Below is a small trained network, with its code and all its weights. Each question gives an input and a target symbol and asks what happens when units are switched off, that is, made to give their printed mean instead of their output.

import numpy as np


def w(rows, s, z=0):
    codes = np.array(rows[::2]) - 128.0
    scale = np.full(codes.shape[1], s)
    scale[-1] = z or s
    return codes * scale


def f(y):
    return np.maximum(y, 0)


def softmax(a):
    e = np.exp(a - a.max(-1, keepdims=True))
    return e / e.sum(-1, keepdims=True)


def log_softmax(a):
    a = a - a.max(-1, keepdims=True)
    return a - np.log(np.exp(a).sum(-1, keepdims=True))


def net(x, mask):
    ids = ['ΛΠΣΦΩβγζθμτψ'.index(c) for c in x.split()]
    T = len(ids)
    res = E[ids] + P[:T]
    u = 0
    for l in range(3):
        q, k, v = (res @ M[l].T for M in (Q, K, V))
        z = softmax(np.where(np.tri(T) > 0, q @ k.T / 3**0.5, -1e9)) @ v
        res = res + np.where(mask[u], z, O[l][:, -1]) @ O[l][:, :-1]
        u += 1
        y = f(res @ A[l][:, :-1].T + A[l][:, -1])
        res = res + np.where(mask[u : u + 4], y, B[l][:, -1]) @ B[l][:, :-1]
        u += 4
    return log_softmax(res[-1] @ U[:, :-1].T + U[:, -1])


Q, K, V, O, A, B = {}, {}, {}, {}, {}, {}
E = w([
[6,154,57,77,149,116,99,114,143],'Λ',
[95,108,60,147,210,125,117,153,97],'Π',
[110,204,74,60,103,79,69,162,187],'Σ',
[125,192,135,151,146,73,90,179,110],'Φ',
[198,60,84,132,156,188,90,103,52],'Ω',
[144,134,13,76,146,114,112,132,167],'β',
[173,164,74,180,102,137,115,140,120],'γ',
[79,163,190,62,118,163,112,188,113],'ζ',
[136,94,23,219,122,213,140,66,84],'θ',
[7,192,154,87,124,137,65,116,110],'μ',
[125,228,136,109,138,134,193,39,108],'τ',
[204,149,121,113,101,131,215,239,132],'ψ',
],0.019)
P = w([
[220,254,83,121,228,217,121,136,99],'0',
[115,124,113,156,84,133,96,140,65],'1',
[182,90,114,74,84,118,75,132,35],'2',
[178,115,130,107,36,126,68,149,94],'3',
[79,79,75,177,119,110,90,123,93],'4',
[163,43,81,97,133,114,50,96,89],'5',
[136,91,74,71,129,118,71,137,133],'6',
[115,125,88,103,82,138,90,142,137],'7',
[133,158,93,44,79,116,78,154,161],'8',
[108,166,100,113,99,150,99,144,113],'9',
[128,223,110,114,68,168,88,147,116],'10',
[147,197,121,159,97,212,106,148,50],'11',
[181,216,119,188,126,186,142,177,44],'12',
],0.0074)
Q[0] = w([
[166,113,140,133,164,148,165,148,163],'0.h1',
[127,111,155,145,102,139,73,81,138],'0.h1',
[99,181,29,94,117,149,61,161,9],'0.h1',
],0.015)
K[0] = w([
[121,129,119,122,121,132,96,193,115],'0.h1',
[100,83,142,107,68,74,185,148,119],'0.h1',
[193,250,134,92,204,122,122,5,95],'0.h1',
],0.013)
V[0] = w([
[58,94,104,38,73,175,143,107,128],'0.h1',
[118,164,195,125,170,84,68,142,107],'0.h1',
[126,178,66,139,144,147,6,174,83],'0.h1',
],0.011)
O[0] = w([
[102,132,94,175,175,71,127,118,68,129],'0.h1',
[117,129,148,155,143,114,145,126,164,142],'0.h1',
[125,93,126,174,100,97,249,157,161,247],'0.h1',
],0.013)
A[0] = w([
[64,61,58,146,93,168,117,147,59,252],'0.n1',
[150,96,55,75,117,88,196,199,70,120],'0.n2',
[107,102,129,185,87,148,190,144,231,136],'0.n3',
[61,137,116,129,100,69,132,54,254,127],'0.n4',
],0.008,0.0021)
B[0] = w([
[130,252,189,46,50,71,123,183,211,177],'0.n1',
[5,245,206,204,55,130,114,123,94,212],'0.n2',
[183,73,112,1,155,41,53,173,50,250],'0.n3',
[216,114,200,212,119,196,179,158,66,177],'0.n4',
],0.0065,0.021)
Q[1] = w([
[130,79,131,168,229,187,74,117,254],'1.h1',
[88,64,156,135,75,73,146,44,117],'1.h1',
[127,116,166,199,70,127,50,138,227],'1.h1',
],0.0072)
K[1] = w([
[99,51,132,140,35,89,115,161,142],'1.h1',
[141,54,71,88,157,41,178,254,82],'1.h1',
[94,46,178,87,70,76,151,143,92],'1.h1',
],0.0074)
V[1] = w([
[170,161,33,139,124,138,49,196,110],'1.h1',
[93,153,249,93,187,192,80,191,118],'1.h1',
[76,134,87,139,185,91,111,183,153],'1.h1',
],0.015)
O[1] = w([
[102,37,255,186,42,213,159,189,156,118],'1.h1',
[148,19,132,156,95,88,84,72,28,196],'1.h1',
[81,38,159,147,120,206,215,124,76,252],'1.h1',
],0.0098,0.0015)
A[1] = w([
[123,148,135,111,98,233,68,227,179,251],'1.n1',
[117,2,138,101,96,171,79,104,161,111],'1.n2',
[197,62,121,113,124,47,59,129,126,176],'1.n3',
[94,171,148,181,133,57,91,191,169,51],'1.n4',
],0.0095,0.0022)
B[1] = w([
[100,130,79,193,204,30,198,71,131,249],'1.n1',
[105,128,168,105,66,66,100,161,134,163],'1.n2',
[2,163,154,80,172,143,153,130,184,209],'1.n3',
[215,118,121,71,97,179,137,67,139,229],'1.n4',
],0.0073,0.017)
Q[2] = w([
[123,220,164,153,69,51,230,170,39],'2.h1',
[58,215,112,190,115,18,78,136,182],'2.h1',
[172,214,92,123,209,206,39,85,2],'2.h1',
],0.0086)
K[2] = w([
[178,158,117,93,249,169,162,137,153],'2.h1',
[194,148,78,74,140,145,188,238,97],'2.h1',
[81,55,110,132,138,142,207,143,99],'2.h1',
],0.011)
V[2] = w([
[158,196,123,144,111,137,102,248,97],'2.h1',
[62,151,117,125,99,195,142,122,122],'2.h1',
[98,174,139,144,83,97,119,69,192],'2.h1',
],0.014)
O[2] = w([
[155,203,245,66,173,211,181,107,117,255],'2.h1',
[96,36,49,16,112,2,223,18,54,63],'2.h1',
[219,136,180,111,122,8,114,78,164,126],'2.h1',
],0.0072,0.0088)
A[2] = w([
[123,145,153,159,156,1,78,87,184,67],'2.n1',
[88,79,62,83,156,195,161,99,25,2],'2.n2',
[148,210,188,110,125,164,191,100,170,62],'2.n3',
[156,211,83,119,177,120,6,38,34,94],'2.n4',
],0.0085,0.0031)
B[2] = w([
[90,129,109,166,168,254,125,119,94,248],'2.n1',
[229,201,99,146,29,127,109,157,202,224],'2.n2',
[149,46,73,119,150,90,83,106,95,255],'2.n3',
[39,100,102,95,115,105,152,130,205,187],'2.n4',
],0.0086,0.025)
U = w([
[186,217,179,105,95,33,172,128,184,27],'Λ',
[189,99,142,78,84,148,190,173,204,3],'Π',
[176,69,91,68,135,137,145,199,77,100],'Σ',
[143,132,175,79,139,26,159,219,194,101],'Φ',
[214,166,141,58,142,14,82,171,131,225],'Ω',
[142,99,139,109,133,23,199,156,149,155],'β',
[196,118,182,154,139,44,157,191,252,190],'γ',
[170,69,91,123,95,37,101,190,133,108],'ζ',
[197,144,128,148,125,110,159,109,130,125],'θ',
[128,247,133,122,171,47,143,211,74,181],'μ',
[138,138,102,61,132,92,136,164,205,166],'τ',
[134,171,202,130,74,60,117,116,116,243],'ψ',
],0.0035,0.0025)

Each question gives the input, a string of symbols that net reads in full, and the target symbol t.
The units are the heads (3 rows each of Q, K, V and O) and the neurons (one row each of A and B). Each row of codes is followed by its name. A weight is (code - 128) times the scale printed after its matrix; where a second scale follows, it is the last column's (O, A, B and U).
mask holds one flag per unit, layer by layer, with each layer's heads first. A switched-off unit (its flag False) gives its mean, the last column of its rows in O or B, instead of its output. The means were averaged over made-up inputs and are rounded, as every weight is.
A unit's drop is (log p(t) with every unit on - log p(t) with that unit switched off) / (log p(t) with every unit on - log p(t) with every unit switched off).
The circuit of an input: a set's keep is (log p(t) with only the set's units on - log p(t) with every unit switched off) / (log p(t) with every unit on - log p(t) with every unit switched off). Starting from the 12 units with the biggest drops (on a tie, the unit counted first), units are removed one at a time, each time the one whose removal leaves the highest keep (on an exact tie, the one counted first), for as long as the keep stays at least 0.8.
units of the circuit, in order: the units of the circuit, biggest drop first
unit that matters most: the unit with the biggest drop
top k neurons: the k neurons with the biggest drops, biggest first
k most important neurons of layer l: the k neurons of layer l with the biggest drops, biggest first
input ζ μ τ τ Λ Λ Π γ μ Λ γ, target ζ: units of the circuit, in order	[0.h1, 1.h1, 2.h1]
input μ β Φ θ Φ, target μ: units of the circuit, in order	[0.h1, 1.h1, 0.n4, 2.n3]
input Π ζ μ Λ Φ, target Π: units of the circuit, in order	[2.h1, 1.h1, 2.n2, 1.n1]
input τ θ μ Π Ω, target ψ: units of the circuit, in order	[0.h1, 1.h1, 1.n2, 2.n3]
input Π μ μ ζ, target Π: units of the circuit, in order	[2.h1, 1.h1, 2.n2, 2.n3]
input Λ θ Λ μ μ θ μ ψ ζ μ, target Λ: unit that matters most	2.n2
input ψ μ ζ Φ Π μ Ω β θ β Π ψ, target ψ: units of the circuit, in order	[1.h1, 0.h1, 0.n2]
input γ μ Σ θ β γ Λ, target γ: top 3 neurons	[1.n1, 0.n3, 0.n4]
input ψ τ μ μ β θ μ Ω Λ Λ μ, target ψ: units of the circuit, in order	[0.h1, 1.h1, 2.n3]
input β Λ μ Σ Λ Φ, target β: units of the circuit, in order	[1.h1, 2.h1, 1.n1]
input Ω Ω Ω, target Ω: units of the circuit, in order	[1.h1, 2.n3, 0.h1, 2.h1]
input ζ θ Φ μ θ Λ θ, target ζ: units of the circuit, in order	[1.h1, 2.h1]
input Ω τ θ γ ζ β Σ Λ γ Π θ μ θ, target ψ: units of the circuit, in order	[0.h1, 1.h1]
input Σ Σ γ β Λ, target Σ: unit that matters most	0.h1
input Λ β θ Λ Π τ, target τ: units of the circuit, in order	[0.h1, 0.n3, 2.n4, 1.h1]
input τ Λ β, target τ: top 4 neurons	[0.n3, 2.n4, 2.n1, 1.n3]
input θ Π Π θ, target θ: top 2 neurons	[1.n1, 2.n1]
input Ω β ψ β Ω Π ζ ζ Λ Φ μ μ Π, target Ω: 2 most important neurons of layer 2	[2.n3, 2.n1]
input Π Π τ θ ζ θ θ γ, target θ: top 2 neurons	[0.n2, 0.n3]
input γ θ β, target γ: top 2 neurons	[1.n1, 0.n3]
input γ γ β ψ Π, target γ: unit that matters most	1.h1
input μ Σ Λ Π Λ Ω, target μ: top 2 neurons	[0.n4, 0.n2]
input ψ ψ Φ, target ψ: top 2 neurons	[1.n2, 2.n1]
input θ μ ψ Ω, target θ: top 3 neurons	[1.n1, 2.n1, 0.n2]
input θ θ θ γ τ θ Π Σ, target θ: top 2 neurons	[2.n1, 1.n1]
